Below is a small trained network, with its code and all its weights. Each question gives an input and a target symbol and asks what happens when units are switched off, that is, made to give their printed mean instead of their output.

import numpy as np


def w(rows, s, z=0):
    codes = np.array(rows[::2]) - 128.0
    scale = np.full(codes.shape[1], s)
    scale[-1] = z or s
    return codes * scale


def f(y):
    return y / 2 * (1 + np.tanh(0.7978845608 * (y + 0.044715 * y**3)))


def softmax(a):
    e = np.exp(a - a.max(-1, keepdims=True))
    return e / e.sum(-1, keepdims=True)


def log_softmax(a):
    a = a - a.max(-1, keepdims=True)
    return a - np.log(np.exp(a).sum(-1, keepdims=True))


def net(x, mask):
    ids = ['ΛΞΦΨΩεζμ'.index(c) for c in x.split()]
    T = len(ids)
    res = E[ids] + P[:T]
    r = res
    for j in range(3):
        rows = slice(2 * j, 2 * j + 2)
        q, k, v = (r @ M[0][rows].T for M in (Q, K, V))
        z = softmax(np.where(np.tri(T) > 0, q @ k.T / 2**0.5, -1e9)) @ v
        o = O[0][rows]
        res = res + np.where(mask[j], z, o[:, -1]) @ o[:, :-1]
    y = f(res @ A[0][:, :-1].T + A[0][:, -1])
    res = res + np.where(mask[3:11], y, B[0][:, -1]) @ B[0][:, :-1]
    return log_softmax(res[-1] @ U[:, :-1].T + U[:, -1])


Q, K, V, O, A, B = {}, {}, {}, {}, {}, {}
E = w([
[155,155,115],'Λ',
[180,130,119],'Ξ',
[131,61,117],'Φ',
[121,97,121],'Ψ',
[112,86,126],'Ω',
[108,89,125],'ε',
[227,249,149],'ζ',
[60,182,136],'μ',
],0.022)
P = w([
[206,99,163],'0',
[110,180,9],'1',
[182,79,223],'2',
[108,223,43],'3',
[131,106,241],'4',
[50,254,62],'5',
[146,37,216],'6',
],0.0079)
Q[0] = w([
[188,172,77],'H0',
[77,122,31],'H0',
[8,149,145],'H1',
[180,98,233],'H1',
[113,156,25],'H2',
[184,123,206],'H2',
],0.011)
K[0] = w([
[157,94,161],'H0',
[9,95,95],'H0',
[112,142,172],'H1',
[236,161,250],'H1',
[178,98,67],'H2',
[96,126,177],'H2',
],0.012)
V[0] = w([
[169,48,30],'H0',
[92,195,135],'H0',
[253,129,124],'H1',
[167,143,150],'H1',
[164,73,139],'H2',
[12,205,170],'H2',
],0.011)
O[0] = w([
[1,146,114,61],'H0',
[109,158,133,165],'H0',
[114,123,129,254],'H1',
[119,127,150,186],'H1',
[103,55,123,121],'H2',
[43,184,144,95],'H2',
],0.015,0.011)
A[0] = w([
[119,185,111,192],'N0',
[82,86,148,117],'N1',
[252,121,212,126],'N2',
[125,105,102,70],'N3',
[143,176,88,38],'N4',
[151,128,59,205],'N5',
[174,70,163,116],'N6',
[167,85,61,253],'N7',
],0.014,0.0051)
B[0] = w([
[117,95,85,148],'N0',
[252,176,158,137],'N1',
[80,82,134,252],'N2',
[183,69,125,131],'N3',
[119,89,138,144],'N4',
[95,91,72,147],'N5',
[164,129,151,166],'N6',
[87,204,129,164],'N7',
],0.011,0.04)
U = w([
[112,147,19,255],'Λ',
[112,58,29,80],'Ξ',
[242,136,111,76],'Φ',
[184,162,136,78],'Ψ',
[208,171,150,125],'Ω',
[201,179,153,141],'ε',
[130,106,207,58],'ζ',
[68,255,229,234],'μ',
],0.0061,0.0034)

Each question gives the input, a string of symbols that net reads in full, and the target symbol t.
The units are the heads (2 rows each of Q, K, V and O) and the neurons (one row each of A and B). Each row of codes is followed by its name. A weight is (code - 128) times the scale printed after its matrix; where a second scale follows, it is the last column's (O, A, B and U).
mask holds one flag per unit, heads first, then neurons. A switched-off unit (its flag False) gives its mean, the last column of its rows in O or B, instead of its output. The means were averaged over made-up inputs and are rounded, as every weight is.
A unit's drop is (log p(t) with every unit on - log p(t) with that unit switched off) / (log p(t) with every unit on - log p(t) with every unit switched off).
The circuit of an input: a set's keep is (log p(t) with only the set's units on - log p(t) with every unit switched off) / (log p(t) with every unit on - log p(t) with every unit switched off). Starting from all 11 units, units are removed one at a time, each time the one whose removal leaves the highest keep (on an exact tie, the one counted first), for as long as the keep stays at least 0.8.
units of the circuit, in order: the units of the circuit, biggest drop first
k most important neurons: the k neurons with the biggest drops, biggest first
which heads matter: for each layer, one digit per head in row order, 1 if its drop is at least 0.15 and else 0, layers parted by /
drop when u is switched off: that unit's drop, to one decimal
input ζ μ ζ, target μ: which heads matter : 011
input ε Φ ζ Λ ζ, target ζ: which heads matter : 100
input Λ μ Φ ζ, target Λ: units of the circuit, in order : [H0, N0]
input Φ μ Ω, target μ: which heads matter : 001
input ζ Ω Ξ ζ, target Ξ: 2 most important neurons : [N2, N5]
input μ ζ Λ, target μ: which heads matter : 001
input Ω ζ Ω Φ, target Λ: 2 most important neurons : [N2, N6]
input Φ Λ Φ, target Φ: 2 most important neurons : [N2, N1]
input Λ μ μ ζ, target Λ: 2 most important neurons : [N0, N6]
input ζ Ψ Φ Ξ, target Λ: most important neuron : [N2]
input Ω ζ Ξ Φ μ Ω Ψ, target μ: drop when H2 is switched off : 0.5
input Λ Ψ μ Φ, target Λ: drop when N2 is switched off : 0.4
input Φ Φ ζ ζ μ Ξ Λ, target μ: drop when N2 is switched off : 0.0
input μ μ Ξ, target μ: drop when H2 is switched off : 0.5
